Here is a tiny trained network, its code and every weight. The questions are about switching its units off for an input and a target symbol, where a switched-off unit gives its printed mean instead of its output.

import numpy as np


def w(rows, s, z=0):
    codes = np.array(rows[::2]) - 128.0
    scale = np.full(codes.shape[1], s)
    scale[-1] = z or s
    return codes * scale


def norm(h):
    return h / np.sqrt((h * h).mean(-1, keepdims=True) + 1e-5)


def f(y):
    return np.maximum(y, 0)


def softmax(a):
    e = np.exp(a - a.max(-1, keepdims=True))
    return e / e.sum(-1, keepdims=True)


def log_softmax(a):
    a = a - a.max(-1, keepdims=True)
    return a - np.log(np.exp(a).sum(-1, keepdims=True))


def net(x, mask):
    ids = ['αβγδεζηθλμξπστφω'.index(c) for c in x.split()]
    T = len(ids)
    res = E[ids] + P[:T]
    u = 0
    for l in range(3):
        r = norm(res)
        for j in range(3):
            rows = slice(2 * j, 2 * j + 2)
            q, k, v = (r @ M[l][rows].T for M in (Q, K, V))
            z = softmax(np.where(np.tri(T) > 0, q @ k.T / 2**0.5, -1e9)) @ v
            o = O[l][rows]
            res = res + np.where(mask[u + j], z, o[:, -1]) @ o[:, :-1]
        u += 3
        y = f(norm(res) @ A[l][:, :-1].T + A[l][:, -1])
        res = res + np.where(mask[u : u + 4], y, B[l][:, -1]) @ B[l][:, :-1]
        u += 4
    return log_softmax(norm(res)[-1] @ U[:, :-1].T + U[:, -1])


Q, K, V, O, A, B = {}, {}, {}, {}, {}, {}
E = w([
[144,126,14],'α',
[84,188,187],'β',
[161,24,84],'γ',
[95,201,179],'δ',
[62,190,177],'ε',
[74,184,195],'ζ',
[90,196,192],'η',
[4,229,64],'θ',
[82,191,83],'λ',
[172,111,149],'μ',
[89,186,185],'ξ',
[90,200,183],'π',
[112,164,119],'σ',
[101,197,199],'τ',
[80,189,177],'φ',
[84,186,175],'ω',
],0.0046)
P = w([
[2,133,105],'0',
[79,156,154],'1',
[109,169,162],'2',
[134,178,159],'3',
[152,179,150],'4',
[167,183,146],'5',
[182,184,141],'6',
[193,191,138],'7',
],0.0028)
Q[0] = w([
[131,56,55],'0.h0',
[176,93,236],'0.h0',
[140,133,254],'0.h1',
[37,184,31],'0.h1',
[209,180,71],'0.h2',
[120,122,187],'0.h2',
],0.0057)
K[0] = w([
[104,64,65],'0.h0',
[163,98,187],'0.h0',
[27,102,191],'0.h1',
[209,254,155],'0.h1',
[182,51,100],'0.h2',
[108,133,160],'0.h2',
],0.0061)
V[0] = w([
[33,183,193],'0.h0',
[25,203,123],'0.h0',
[143,127,142],'0.h1',
[39,55,123],'0.h1',
[120,144,122],'0.h2',
[116,155,4],'0.h2',
],0.003)
O[0] = w([
[23,117,109,252],'0.h0',
[64,94,188,249],'0.h0',
[128,116,119,120],'0.h1',
[187,179,107,126],'0.h1',
[125,140,135,144],'0.h2',
[162,109,254,132],'0.h2',
],0.0036,0.0028)
A[0] = w([
[181,51,252,125],'0.n0',
[64,70,30,118],'0.n1',
[20,93,149,206],'0.n2',
[242,151,66,2],'0.n3',
],0.003,0.00093)
B[0] = w([
[4,166,41,151],'0.n0',
[41,168,205,172],'0.n1',
[183,157,86,250],'0.n2',
[192,226,144,156],'0.n3',
],0.0031,0.0023)
Q[1] = w([
[131,165,197],'1.h0',
[129,77,25],'1.h0',
[44,139,243],'1.h1',
[98,106,249],'1.h1',
[39,106,150],'1.h2',
[174,124,162],'1.h2',
],0.011)
K[1] = w([
[162,73,151],'1.h0',
[86,191,99],'1.h0',
[135,253,183],'1.h1',
[152,201,204],'1.h1',
[134,186,110],'1.h2',
[137,90,110],'1.h2',
],0.014)
V[1] = w([
[125,165,140],'1.h0',
[99,57,49],'1.h0',
[251,117,121],'1.h1',
[113,147,14],'1.h1',
[99,76,136],'1.h2',
[142,33,30],'1.h2',
],0.0031)
O[1] = w([
[132,134,51,159],'1.h0',
[173,123,240,91],'1.h0',
[39,67,195,1],'1.h1',
[174,132,253,125],'1.h1',
[90,162,120,118],'1.h2',
[61,154,1,21],'1.h2',
],0.0029,0.0033)
A[1] = w([
[11,10,158,110],'1.n0',
[129,126,128,110],'1.n1',
[142,115,76,189],'1.n2',
[126,156,253,245],'1.n3',
],0.0038,0.0012)
B[1] = w([
[157,2,243,138],'1.n0',
[123,125,126,128],'1.n1',
[114,148,164,142],'1.n2',
[143,185,12,255],'1.n3',
],0.0029,0.0033)
Q[2] = w([
[216,157,6],'2.h0',
[187,173,28],'2.h0',
[122,40,144],'2.h1',
[142,229,154],'2.h1',
[94,58,55],'2.h2',
[131,157,193],'2.h2',
],0.011)
K[2] = w([
[224,25,82],'2.h0',
[173,40,44],'2.h0',
[111,210,163],'2.h1',
[157,58,57],'2.h1',
[138,254,217],'2.h2',
[87,47,75],'2.h2',
],0.0098)
V[2] = w([
[71,57,253],'2.h0',
[177,36,72],'2.h0',
[160,102,38],'2.h1',
[151,219,128],'2.h1',
[130,81,175],'2.h2',
[175,104,131],'2.h2',
],0.0042)
O[2] = w([
[175,142,3,21],'2.h0',
[103,220,103,1],'2.h0',
[85,56,46,102],'2.h1',
[109,210,37,231],'2.h1',
[149,138,213,64],'2.h2',
[152,105,178,69],'2.h2',
],0.0038,0.0037)
A[2] = w([
[169,91,138,146],'2.n0',
[254,107,84,104],'2.n1',
[129,130,128,101],'2.n2',
[52,160,191,246],'2.n3',
],0.0063,0.0011)
B[2] = w([
[76,101,85,131],'2.n0',
[115,2,177,135],'2.n1',
[127,130,125,128],'2.n2',
[61,84,83,253],'2.n3',
],0.0052,0.0055)
U = w([
[186,86,20,106],'α',
[131,108,161,73],'β',
[136,8,123,188],'γ',
[135,124,175,85],'δ',
[130,110,149,57],'ε',
[134,109,152,69],'ζ',
[131,115,169,76],'η',
[38,114,77,186],'θ',
[155,240,83,108],'λ',
[197,84,127,254],'μ',
[128,112,167,72],'ξ',
[131,116,175,85],'π',
[203,162,143,223],'σ',
[132,119,183,84],'τ',
[128,107,157,61],'φ',
[127,110,163,71],'ω',
],0.017,0.0065)

Each question gives the input, a string of symbols that net reads in full, and the target symbol t.
The units are the heads (2 rows each of Q, K, V and O) and the neurons (one row each of A and B). Each row of codes is followed by its name. A weight is (code - 128) times the scale printed after its matrix; where a second scale follows, it is the last column's (O, A, B and U).
mask holds one flag per unit, layer by layer, with each layer's heads first. A switched-off unit (its flag False) gives its mean, the last column of its rows in O or B, instead of its output. The means were averaged over made-up inputs and are rounded, as every weight is.
A unit's drop is (log p(t) with every unit on - log p(t) with that unit switched off) / (log p(t) with every unit on - log p(t) with every unit switched off).
The circuit of an input: a set's keep is (log p(t) with only the set's units on - log p(t) with every unit switched off) / (log p(t) with every unit on - log p(t) with every unit switched off). Starting from the 12 units with the biggest drops (on a tie, the unit counted first), units are removed one at a time, each time the one whose removal leaves the highest keep (on an exact tie, the one counted first), for as long as the keep stays at least 0.8.
circuit, biggest first: the units of the circuit, biggest drop first
unit that matters most: the unit with the biggest drop
k most important neurons: the k neurons with the biggest drops, biggest first
top k neurons in layer l: the k neurons of layer l with the biggest drops, biggest first
drop of u: that unit's drop, to one decimal
input γ μ σ μ, target μ: most important neuron -> 2.n1
input ζ τ γ α ε γ, target λ: 2 most important neurons -> 1.n3; 2.n3
input ξ α μ π α, target λ: top 2 neurons in layer 0 -> 0.n0; 0.n3
input π γ σ, target σ: 4 most important neurons -> 1.n3; 2.n3; 1.n0; 0.n1
input τ φ η μ ξ ω τ α, target θ: circuit, biggest first -> 2.h0; 1.h1
input δ α α α α, target μ: circuit, biggest first -> 0.h0; 0.h2; 2.n1; 2.n3
input β τ π η θ δ α α, target λ: circuit, biggest first -> 2.h0; 2.n3
input γ η η ω μ ω λ, target λ: circuit, biggest first -> 2.h0; 2.n3
input α α α α, target μ: 2 most important neurons -> 2.n1; 2.n3
input μ ξ η γ α σ, target σ: 2 most important neurons -> 2.n3; 1.n3
input τ γ ξ λ ω γ, target λ: 3 most important neurons -> 0.n3; 2.n3; 1.n3
input ε α α α ω π μ, target θ: top 2 neurons in layer 0 -> 0.n0; 0.n2
input μ ε α β μ λ γ μ, target μ: top 2 neurons in layer 2 -> 2.n1; 2.n3
input α δ μ μ ε μ, target σ: 3 most important neurons -> 2.n3; 0.n0; 2.n1
input λ α μ α η α ξ τ, target θ: unit that matters most -> 2.h0
input λ π δ η α η μ μ, target λ: 3 most important neurons -> 0.n0; 2.n3; 0.n2
input μ η ζ τ φ θ α, target θ: 2 most important neurons -> 1.n3; 0.n2
input μ μ σ θ μ, target σ: 2 most important neurons -> 2.n3; 2.n1
input μ μ α α τ σ μ α, target σ: top 2 neurons in layer 0 -> 0.n3; 0.n1
input ε α τ θ ζ α μ α, target σ: top neuron in layer 0 -> 0.n3
input β π δ α μ μ, target λ: drop of 2.h0 -> 2.0
input ω γ λ, target λ: drop of 1.n3 -> 0.6
input λ α α ε δ π μ, target θ: drop of 0.n3 -> 0.0
